Read these off the matrix that follows. Indices start at 0.
1) What is the entry in row 0 and column 2?
2) What is the entry in row 0 and column 1?
3) What is the entry directly above 4.49?
4) What is the entry just right of the smallest entry?
5) What is the top-right entry?
6) What is the entry just right of -3.73?
7) What is the entry at row 1, column 0?
8) What is the entry in row 0 and column 0?
[[-4.57  3.68 -3.94  4.35  3.68]
 [ 4.01 -4.05  4.23 -4.02 -3.96]
 [-4.14  3.93 -4.01  3.94  3.88]
 [ 4.09 -3.80  4.08 -4.66 -4.16]
 [-3.68  3.67 -3.79  4.49  3.93]
 [-4.09  4.12 -4.07  3.98  4.30]
 [-3.36  3.62 -3.17  4.39  3.68]
 [ 4.07 -3.45  3.67 -4.65 -3.74]
 [ 3.82 -3.77  3.93 -4.31 -3.97]
 [-3.64  4.09 -3.94  4.20  4.40]
 [-3.22  3.69 -3.73  4.27  3.74]
 [ 3.57 -4.02  3.50 -4.67 -3.83]
 [ 3.57 -3.76  4.33 -4.29 -4.37]
 [-3.94  4.08 -4.28  4.32  3.94]]
1) -3.94
2) 3.68
3) -4.66
4) -3.83
5) 3.68
6) 4.27
7) 4.01
8) -4.57

Questions about the grid below. Counting starts at 0.
1) Report the top entry of the column that holds the smallest entry.
2) Report the entry in row 0 and column 1.
3) Report the entry just left of -2.11.
4) Report the entry in row 0 and column 2.
5) Report the bottom-right entry.
6) Report the entry directly below -2.70.
7) Report the entry just right of -1.80.
8) Report the entry directly above 2.06.
[[-2.45 -2.11 -2.37  1.73 -3.75  1.09 -3.75]
 [-1.54 -2.38 -2.99  2.23 -2.98 -1.83 -2.98]
 [ 0.10 -1.80 -2.55  2.00 -0.98 -4.43 -0.98]
 [-2.54 -0.98 -0.71  0.43 -3.16  4.03 -3.16]
 [ 1.91 -0.16 -0.74  0.67  1.82 -5.13  1.82]
 [ 2.65  1.64  1.65 -1.18  3.66 -2.68  3.66]
 [ 0.82  2.23  2.93 -2.25  2.16  3.23  2.16]
 [ 0.48 -1.56 -2.31  1.80 -0.44 -4.79 -0.44]
 [ 1.51 -0.61 -1.26  1.05  1.18 -5.25  1.18]
 [-2.08 -2.34 -2.78  2.06 -3.53 -0.33 -3.53]
 [-0.17 -1.94 -2.70  2.09 -1.33 -4.11 -1.33]
 [ 1.38 -0.77 -1.45  1.18  0.92 -5.23  0.92]]
1) 1.09
2) -2.11
3) -2.45
4) -2.37
5) 0.92
6) -1.45
7) -2.55
8) 1.05

Read these off the grid that follows. Counting starts at 0.
1) The entry at row 0, column 2?
2) The entry directly above the centre entry?
3) The smallest entry?
4) The entry just left of the centre entry?
5) The entry in row 2 and column 0?
6) The entry directly below 4.59?
7) The entry directly above 4.92?
8) The entry just right of 4.80?
[[ 4.74  4.39  4.32 -4.26  4.75 -4.54  4.80 -4.50  4.38]
 [ 4.93 -3.97  4.63 -4.89  4.63 -5.02  4.35  4.84  4.92]
 [-4.65  3.99 -4.54  4.69 -4.96  4.64 -4.46 -4.48 -4.43]
 [ 5.03 -4.00  4.73 -5.00  4.76 -4.50  4.70  4.27  5.07]
 [-4.50  4.28 -4.88  4.55 -4.94  4.59 -5.01 -4.25 -4.09]
 [ 4.98 -3.80  4.75 -4.82  4.71 -4.89  4.87  4.39  4.64]
 [ 4.35 -4.72  5.10 -4.54  4.39 -4.92  4.65  4.69  4.79]
 [ 4.74 -4.03  4.63 -4.45  4.72 -4.78  4.46  4.31  4.24]
 [-4.47  3.88 -4.53  4.48 -5.08  4.42 -4.57 -4.15 -4.95]
 [-4.59  4.15 -4.83  4.51 -4.51  4.63 -4.52 -4.61 -4.24]
 [ 4.53 -3.91  4.75 -4.65  4.50 -4.88  4.35  4.15  4.27]
 [ 4.60 -4.54  4.37 -4.44  4.27 -4.63  4.36  4.89  4.57]
 [-4.93  4.07 -4.67  4.63 -4.85  4.69 -4.57 -4.33 -4.73]
 [-4.71  4.36 -4.71  4.73 -4.64  4.88 -4.89 -4.01 -4.59]
 [ 4.79 -4.29  4.73 -4.73  4.77 -4.66  4.68  4.08  5.16]]
1) 4.32
2) 4.39
3) -5.08
4) -4.45
5) -4.65
6) -4.89
7) 4.38
8) -4.50

Questions about the table below.
1) Find the entry just left of the centre entry.
2) Find the maximum.
3) Find the entry just right of the largest entry.
4) Find the entry just right of the smallest entry.
[[-2.61  0.44 -4.03 -2.29  1.37 -0.95 -0.82 -0.95 -1.11 -0.47 -0.05 -0.08
  -4.75  2.60 -2.51]
 [-1.10 -1.15 -1.36  0.19  4.17 -0.99 -2.85  1.14  0.34 -0.26 -0.28  0.57
   0.58  3.40 -0.88]
 [ 0.16 -0.89 -0.89  0.80  3.49 -1.59 -3.46 -0.13  0.96 -1.24 -0.71  0.26
  -0.80  2.89 -1.12]]
1) -2.85
2) 4.17
3) -0.99
4) 2.60

X =
[ 3.44  0.99 -1.32  0.38  0.41  0.92  4.75 -0.03  0.31  0.21  0.01  0.84
 -0.84]
The entry just right of 0.92: 4.75
The entry just left of the smallest entry is 0.99
Which number is the entry just left of 0.38? -1.32
Which number is the entry just right of the largest entry? -0.03

Questions about the table below.
1) Read off the entry just right of -1.940.
2) Read off the entry just left of 1.618.
3) Read off the centre entry.
4) Read off the entry just right of -1.947.
5) Read off the largest entry.
6) Read off the entry just left of the centre entry.
[[-1.992, 1.828, -1.663, 1.802, -1.982], [1.591, -1.844, 1.609, -1.833, 1.597], [-1.947, 1.782, -1.584, 1.755, -1.935], [1.627, -1.878, 1.334, -1.853, 1.618], [-1.668, 1.497, -1.696, 1.489, -1.674], [1.715, -1.967, 1.357, -1.940, 1.702], [-1.859, 1.696, -1.874, 1.684, -1.866], [-1.747, 1.579, -1.768, 1.570, -1.752], [-1.826, 1.655, -1.459, 1.629, -1.810]]
1) 1.702
2) -1.853
3) -1.696
4) 1.782
5) 1.828
6) 1.497
